[75 96 -103 18 71 81 117 147 -10 -37 45 -32 29 4 144 -5 -49 -65 -253 -44 -68 -141 -79] | Z670
[-26 298 -61 6 -16 -35 148 102 -113 -34 58 -60 142 -10 -67 -50 -22 -57 -6 -31 -61 -135 -78] | Z666
[-111 332 92 38 90 34 49 8 -31 -13 -79 -62 -173 -246 -76 -107 -85 61 -64 148 -158 -102 -4] | Z907
[-52 92 -17 37 64 25 9 0 8 -11 -29 -39 -180 -18 75 -47 -41 -9 -183 14 -120 -132 -82] | Z252
[-31 106 -40 59 35 73 -12 40 10 3 25 -32 -95 3 22 20 35 -26 -84 -19 -104 -273 -23] | Z670
[-38 153 77 -19 3 -86 237 148 -61 -66 16 -9 60 -62 -12 -34 10 77 -26 -8 -41 -21 -125] | Z422
[-120 190 47 7 113 199 160 133 1 -19 32 12 -235 -147 110 -90 9 13 -294 -39 -95 -279 -108] | Z907
[-104 332 98 40 146 -2 171 237 -47 -52 111 -40 67 -188 -141 -57 -59 62 -111 -123 -134 -77 9] | Z666
[1 155 10 -33 67 78 -100 12 102 -61 38 -17 -138 106 87 44 35 -28 -213 44 -64 -201 87] | Z670
[-88 -107 73 48 116 23 -18 36 36 -61 79 -79 95 117 64 38 130 14 -52 -217 -7 34 34] | Z666
[-78 295 16 69 137 -2 125 140 -123 -22 47 -86 50 -54 -111 -57 -81 16 -125 -93 -153 -158 -33] | Z666
[-30 192 -23 61 71 33 130 97 -93 -27 67 -78 69 -212 -48 -99 -179 70 -151 -52 -120 -7 -41] | Z422
[34 233 -12 -24 52 52 -67 24 96 -21 58 -39 -102 16 87 33 -35 -7 -188 50 -91 -134 64] | Z670
[-71 191 -5 80 -8 -145 124 21 -47 -62 -46 -119 -58 -4 190 27 51 93 -76 -7 -126 -181 -187] | Z252
[-46 19 150 -11 82 -64 51 31 -3 -40 14 -38 -38 -70 -112 -48 -46 137 -17 -67 -44 120 74] | Z422
[33 321 -44 13 -11 4 363 201 3 -44 113 71 -7 -92 -92 86 0 -28 -60 32 -148 -410 -189] | Z670
[-23 106 -49 77 -24 -78 169 28 -134 -35 -47 -79 76 -94 84 -3 -82 51 -3 -30 -137 -84 -195] | Z252
[-38 128 -16 131 43 -40 116 -12 -46 -86 -156 -140 -94 -11 184 19 -56 110 -178 -49 -238 -160 -195] | Z252
[47 91 -83 44 36 -19 188 51 -48 -45 -44 -63 -32 1 -16 -8 -76 47 -155 4 -151 -135 -220] | Z252
[-119 -9 107 -7 71 130 -38 37 -60 19 -49 61 -269 -66 157 -149 -35 -1 -250 14 -42 -99 -66] | Z907
[-56 216 27 1 182 148 76 155 -46 13 88 2 11 -208 -134 -116 -141 46 -118 -54 -82 7 70] | Z666
[-35 -60 66 -21 19 2 9 -2 11 69 -32 206 -310 75 -86 -23 -89 14 -196 130 -172 -115 -56] | Z907
[-26 205 -68 53 93 -198 -14 7 -63 -76 -47 -165 -130 122 392 -18 2 90 -326 -22 -140 -129 -165] | Z252
[17 124 -23 -70 74 -23 -80 37 -3 -18 48 -60 134 1 -90 -69 -111 60 -48 -29 0 222 190] | Z422
[-28 214 -85 70 0 -120 199 110 -178 -68 4 -123 73 75 103 -80 -65 61 -102 -83 -150 -57 -204] | Z252
[-96 89 17 106 -74 -79 151 53 -171 -83 -59 -74 70 57 135 -53 51 29 -64 -87 -167 -68 -221] | Z252
[7 173 -30 6 4 -91 110 88 -105 -12 80 -40 154 95 28 -22 -42 -7 -121 10 -34 -24 -54] | Z422
[68 193 -110 65 5 -26 226 107 -55 -56 -6 -113 -2 -28 182 25 -6 41 -142 -31 -154 -225 -252] | Z252
[-40 233 -95 158 -10 -126 90 53 -124 -68 -4 -167 43 52 208 -20 30 6 -120 -78 -160 -264 -279] | Z252
[-102 16 267 116 -10 -46 11 2 -118 -55 0 -81 106 58 17 -70 -27 25 39 -124 -90 32 -54] | Z252
[1 145 22 -37 54 -36 98 12 108 -31 -45 -6 -254 8 79 70 29 74 -165 108 -153 -275 -132] | Z907
[-2 198 -32 33 89 26 -40 -20 32 -47 -35 -80 -61 -11 111 -9 -17 4 -122 20 -94 -138 7] | Z670
[-28 186 -29 94 -46 -93 228 148 -168 -38 132 -38 297 17 -115 33 -7 -59 96 -120 -52 -116 -112] | Z666
[-39 378 -66 67 -26 -89 66 32 -60 -20 86 -106 159 25 97 49 43 -24 -63 -49 -54 -229 -80] | Z252
[53 166 -126 -31 76 110 -192 3 31 73 80 22 -195 6 56 -159 -87 -15 -277 7 -97 -234 -19] | Z907
[-1 309 -66 8 -6 -178 256 147 -158 -36 0 -29 38 -47 110 -52 -34 73 -107 22 -91 -85 -229] | Z252
---
[294 12 -96 38 -36 253 12 228 217 77 29 -20 41 -80 208 -124 49 -84 188 88 -33 37 -152] | Z232
[10 -169 -162 138 -13 152 -13 293 301 -311 50 -174 -127 18 182 -317 -46 -169 -1 74 -84 22 -142] | Z408
[363 40 -91 72 -56 305 44 145 360 59 -7 -37 2 16 130 -159 -19 -135 78 79 42 105 -191] | Z232
[204 -14 -18 -81 -79 126 -76 157 215 -276 106 -101 -23 202 405 -170 8 -48 239 -115 -83 -48 -223] | Z408
[181 55 -134 24 -44 367 45 275 134 -111 70 -37 -4 90 150 -213 72 -123 69 199 22 112 -174] | Z232
[140 54 -99 72 28 294 28 169 251 196 -44 -41 -55 -143 73 -108 27 -35 213 119 51 54 -88] | Z232
[155 134 -137 118 2 165 49 225 117 13 25 -78 -9 -35 125 -201 53 -131 172 170 175 55 -136] | Z232
[283 25 20 -27 -129 205 41 272 211 -13 37 0 -13 -39 109 -249 42 -236 172 123 -154 139 -107] | Z232
[9 -106 -142 127 -85 287 202 324 224 -360 76 -66 -163 -8 219 -222 87 -249 176 52 -21 -3 -64] | Z408
[18 -199 -87 175 -64 -52 -24 228 243 -311 124 -104 -88 17 193 -321 -48 -98 70 41 -22 -74 -108] | Z408
[137 -117 -195 -27 67 175 36 424 293 -342 -10 -188 -96 29 186 -134 43 81 -79 116 -79 121 171] | Z408
